Below is a small trained network, with its code and all its weights. Each question gives an input and a target symbol and asks what happens when units are switched off, that is, made to give their printed mean instead of their output.

import numpy as np


def w(rows, s, z=0):
    codes = np.array(rows[::2]) - 128.0
    scale = np.full(codes.shape[1], s)
    scale[-1] = z or s
    return codes * scale


def norm(h):
    return h / np.sqrt((h * h).mean(-1, keepdims=True) + 1e-5)


def f(y):
    return y / 2 * (1 + np.tanh(0.7978845608 * (y + 0.044715 * y**3)))


def softmax(a):
    e = np.exp(a - a.max(-1, keepdims=True))
    return e / e.sum(-1, keepdims=True)


def log_softmax(a):
    a = a - a.max(-1, keepdims=True)
    return a - np.log(np.exp(a).sum(-1, keepdims=True))


def net(x, mask):
    ids = ['ΓΘΛΞεηπσψ'.index(c) for c in x.split()]
    T = len(ids)
    res = E[ids] + P[:T]
    u = 0
    for l in range(2):
        r = norm(res)
        for j in range(2):
            rows = slice(3 * j, 3 * j + 3)
            q, k, v = (r @ M[l][rows].T for M in (Q, K, V))
            z = softmax(np.where(np.tri(T) > 0, q @ k.T / 3**0.5, -1e9)) @ v
            o = O[l][rows]
            res = res + np.where(mask[u + j], z, o[:, -1]) @ o[:, :-1]
        u += 2
        y = f(norm(res) @ A[l][:, :-1].T + A[l][:, -1])
        res = res + np.where(mask[u : u + 12], y, B[l][:, -1]) @ B[l][:, :-1]
        u += 12
    return log_softmax(norm(res)[-1] @ U[:, :-1].T + U[:, -1])


Q, K, V, O, A, B = {}, {}, {}, {}, {}, {}
E = w([
[91,125,94,72,151,113],'Γ',
[131,87,157,140,108,173],'Θ',
[230,133,87,160,179,125],'Λ',
[137,82,147,130,116,180],'Ξ',
[71,134,143,85,113,123],'ε',
[125,91,117,86,139,175],'η',
[153,183,108,66,159,30],'π',
[112,76,85,177,182,140],'σ',
[132,124,3,137,129,67],'ψ',
],0.02)
P = w([
[254,136,158,82,179,45],'0',
[197,175,127,94,166,122],'1',
[171,169,128,102,157,143],'2',
[170,120,126,89,162,128],'3',
[141,132,119,101,150,148],'4',
[122,117,124,100,146,147],'5',
[113,88,121,92,140,139],'6',
[89,113,107,112,128,164],'7',
[75,86,113,108,123,156],'8',
[61,27,118,97,119,130],'9',
[39,40,112,101,113,150],'10',
[75,70,148,104,241,137],'11',
],0.0086)
Q[0] = w([
[6,46,130,84,194,228],'0.h1',
[125,166,164,146,178,146],'0.h1',
[121,110,117,168,137,99],'0.h1',
[147,138,110,134,119,128],'0.h2',
[127,172,148,141,144,154],'0.h2',
[130,124,142,107,146,139],'0.h2',
],0.027)
K[0] = w([
[37,23,37,132,49,134],'0.h1',
[124,8,159,71,106,70],'0.h1',
[140,156,110,97,79,138],'0.h1',
[124,159,146,164,119,138],'0.h2',
[183,175,157,134,139,125],'0.h2',
[97,121,104,111,99,103],'0.h2',
],0.017)
V[0] = w([
[47,27,159,184,219,103],'0.h1',
[144,143,223,21,152,201],'0.h1',
[105,63,65,109,2,112],'0.h1',
[89,123,115,181,91,141],'0.h2',
[90,64,143,130,142,74],'0.h2',
[76,57,73,120,55,194],'0.h2',
],0.0088)
O[0] = w([
[75,108,101,196,110,173,244],'0.h1',
[64,49,159,72,167,66,99],'0.h1',
[92,178,138,50,63,185,159],'0.h1',
[224,162,128,105,168,71,2],'0.h2',
[103,200,135,100,154,157,195],'0.h2',
[123,164,155,141,254,96,200],'0.h2',
],0.0079,0.0033)
A[0] = w([
[170,188,192,115,89,29,4],'0.n1',
[145,197,139,156,88,171,65],'0.n2',
[118,105,161,72,93,132,85],'0.n3',
[96,171,3,98,136,60,174],'0.n4',
[79,193,153,151,97,79,183],'0.n5',
[89,92,201,142,77,192,105],'0.n6',
[92,76,92,174,103,145,157],'0.n7',
[129,131,214,133,108,137,98],'0.n8',
[98,147,119,137,114,33,148],'0.n9',
[57,133,121,124,103,159,139],'0.n10',
[142,132,56,173,98,90,128],'0.n11',
[93,74,158,117,111,98,96],'0.n12',
],0.013,0.0038)
B[0] = w([
[102,253,101,34,131,231,146],'0.n1',
[197,210,63,137,61,178,161],'0.n2',
[150,132,130,45,102,134,170],'0.n3',
[212,23,169,108,119,79,255],'0.n4',
[127,176,137,164,189,111,143],'0.n5',
[100,98,172,84,161,29,228],'0.n6',
[203,148,152,199,162,154,214],'0.n7',
[142,94,80,95,74,72,130],'0.n8',
[142,247,152,148,138,156,169],'0.n9',
[183,118,144,141,155,226,234],'0.n10',
[81,149,98,65,152,33,176],'0.n11',
[153,174,89,87,73,138,177],'0.n12',
],0.014,0.0073)
Q[1] = w([
[183,171,143,47,174,133],'1.h1',
[127,64,195,129,115,215],'1.h1',
[80,12,103,51,114,167],'1.h1',
[184,173,79,213,129,96],'1.h2',
[125,96,99,118,139,91],'1.h2',
[174,147,83,77,251,50],'1.h2',
],0.016)
K[1] = w([
[193,98,108,102,141,222],'1.h1',
[59,158,161,161,80,192],'1.h1',
[9,111,170,126,135,176],'1.h1',
[171,107,67,144,42,163],'1.h2',
[140,122,158,107,135,143],'1.h2',
[254,78,99,94,173,147],'1.h2',
],0.016)
V[1] = w([
[50,95,46,122,159,205],'1.h1',
[192,100,42,91,145,188],'1.h1',
[118,253,131,102,210,89],'1.h1',
[136,185,144,138,79,137],'1.h2',
[154,232,218,129,196,116],'1.h2',
[180,36,85,111,91,244],'1.h2',
],0.013)
O[1] = w([
[136,127,78,119,151,53,78],'1.h1',
[98,138,32,140,134,138,255],'1.h1',
[126,187,193,69,212,191,106],'1.h1',
[185,144,109,111,148,109,94],'1.h2',
[194,68,99,129,66,81,139],'1.h2',
[8,188,93,91,140,129,233],'1.h2',
],0.013,0.009)
A[1] = w([
[128,89,171,250,198,167,65],'1.n1',
[50,91,129,168,100,184,2],'1.n2',
[81,111,199,101,111,139,76],'1.n3',
[175,131,87,144,128,71,103],'1.n4',
[166,115,173,64,184,117,109],'1.n5',
[114,65,98,130,154,151,144],'1.n6',
[143,115,185,103,131,51,108],'1.n7',
[98,82,88,133,95,205,100],'1.n8',
[135,197,127,85,158,49,116],'1.n9',
[142,159,133,11,94,134,157],'1.n10',
[136,111,87,67,169,161,83],'1.n11',
[59,213,135,134,138,108,86],'1.n12',
],0.015,0.0045)
B[1] = w([
[120,127,136,255,237,146,212],'1.n1',
[155,58,179,163,115,110,156],'1.n2',
[154,213,146,118,108,142,151],'1.n3',
[166,99,168,110,132,181,150],'1.n4',
[139,107,152,73,163,177,187],'1.n5',
[85,160,159,168,127,72,205],'1.n6',
[161,160,48,165,85,121,165],'1.n7',
[171,165,182,107,137,194,201],'1.n8',
[56,146,168,128,106,148,174],'1.n9',
[126,98,132,179,187,115,255],'1.n10',
[122,154,80,124,62,79,207],'1.n11',
[185,76,98,111,84,67,168],'1.n12',
],0.021,0.0098)
U = w([
[66,70,137,118,101,215,50],'Γ',
[155,169,170,152,76,115,76],'Θ',
[129,128,174,137,101,144,7],'Λ',
[129,160,245,144,82,115,109],'Ξ',
[128,170,189,35,204,151,183],'ε',
[53,118,95,106,138,50,208],'η',
[218,33,113,104,148,121,189],'π',
[130,128,137,242,205,131,63],'σ',
[152,198,59,122,104,202,145],'ψ',
],0.012,0.0017)

Each question gives the input, a string of symbols that net reads in full, and the target symbol t.
The units are the heads (3 rows each of Q, K, V and O) and the neurons (one row each of A and B). Each row of codes is followed by its name. A weight is (code - 128) times the scale printed after its matrix; where a second scale follows, it is the last column's (O, A, B and U).
mask holds one flag per unit, layer by layer, with each layer's heads first. A switched-off unit (its flag False) gives its mean, the last column of its rows in O or B, instead of its output. The means were averaged over made-up inputs and are rounded, as every weight is.
A unit's drop is (log p(t) with every unit on - log p(t) with that unit switched off) / (log p(t) with every unit on - log p(t) with every unit switched off).
k most important neurons: the k neurons with the biggest drops, biggest first
k most important neurons of layer l: the k neurons of layer l with the biggest drops, biggest first
heads that matter: for each layer, one digit per head in row order, 1 if its drop is at least 0.15 and else 0, layers parted by /
input π Θ η, target π: 4 most important neurons => [0.n12; 0.n9; 0.n11; 0.n5]
input Λ Ξ η π Θ Λ Γ Θ ε Γ ε, target ε: 2 most important neurons => [0.n4; 0.n6]
input π η Ξ Ξ Θ, target Ξ: 3 most important neurons => [0.n6; 0.n4; 0.n10]
input ε Γ σ σ Θ ψ Ξ σ, target ψ: heads that matter => 10 / 00
input Θ Λ π Λ σ Ξ η Ξ σ ε ε Γ, target ε: heads that matter => 11 / 10
input Γ Θ ψ σ Γ Γ Λ, target η: heads that matter => 00 / 01
input ε ε σ ε π Ξ σ Λ π ψ, target π: 3 most important neurons of layer 0 => [0.n6; 0.n4; 0.n11]
input η ε ε ε Ξ σ ε Θ Ξ Θ, target Ξ: 3 most important neurons => [0.n9; 0.n11; 0.n7]
input σ Λ Θ Λ ψ ε Θ π Ξ, target π: 4 most important neurons of layer 0 => [0.n12; 0.n9; 0.n3; 0.n5]
input ε σ ε η Ξ, target η: 2 most important neurons => [0.n6; 0.n4]
input ε σ Ξ ψ Λ σ ψ Γ Λ ε Γ Ξ, target ε: heads that matter => 11 / 10
input Γ ε σ ε π η Γ ε Θ, target ε: 3 most important neurons => [0.n4; 0.n6; 1.n5]
input ε Ξ ε Ξ Λ Θ η ψ Λ ε η ψ, target π: 3 most important neurons => [0.n6; 0.n4; 1.n4]
input Γ ψ Γ Γ σ Γ Ξ Γ Θ π ψ η, target ψ: heads that matter => 10 / 00
input σ ε Θ Λ ε, target ε: most important neuron => [0.n2]
input π Γ Γ π σ π σ ψ ε η ε, target η: heads that matter => 01 / 10
input Ξ ψ η ε σ η η Γ Ξ Γ, target Ξ: heads that matter => 10 / 01
input Λ ε π ψ π η Θ, target π: heads that matter => 10 / 01
input ψ σ Λ Ξ Ξ Θ Ξ, target Ξ: heads that matter => 10 / 11
input Ξ ε ψ η π ε Λ Γ ε π, target η: heads that matter => 00 / 00
input σ π Γ ε Ξ ψ σ ψ Λ Γ Ξ Γ, target Ξ: 3 most important neurons of layer 0 => [0.n4; 0.n6; 0.n11]
input π Ξ σ Ξ Ξ π ψ σ Λ ε π Γ, target π: most important neuron => [0.n9]
input π ε Ξ η Γ Ξ, target η: 2 most important neurons => [0.n6; 0.n8]
input ε σ ε Θ Θ σ ε η Λ Θ, target η: 3 most important neurons => [0.n6; 0.n4; 1.n1]
input Ξ ψ Ξ ε Λ Θ, target ε: 2 most important neurons => [0.n6; 0.n7]
input ε Θ Λ Γ π ε, target π: 2 most important neurons of layer 0 => [0.n12; 0.n3]
input η ψ Θ Θ η ε Γ, target η: heads that matter => 00 / 10
input Ξ Γ ε Λ Γ, target ε: 2 most important neurons of layer 1 => [1.n5; 1.n1]
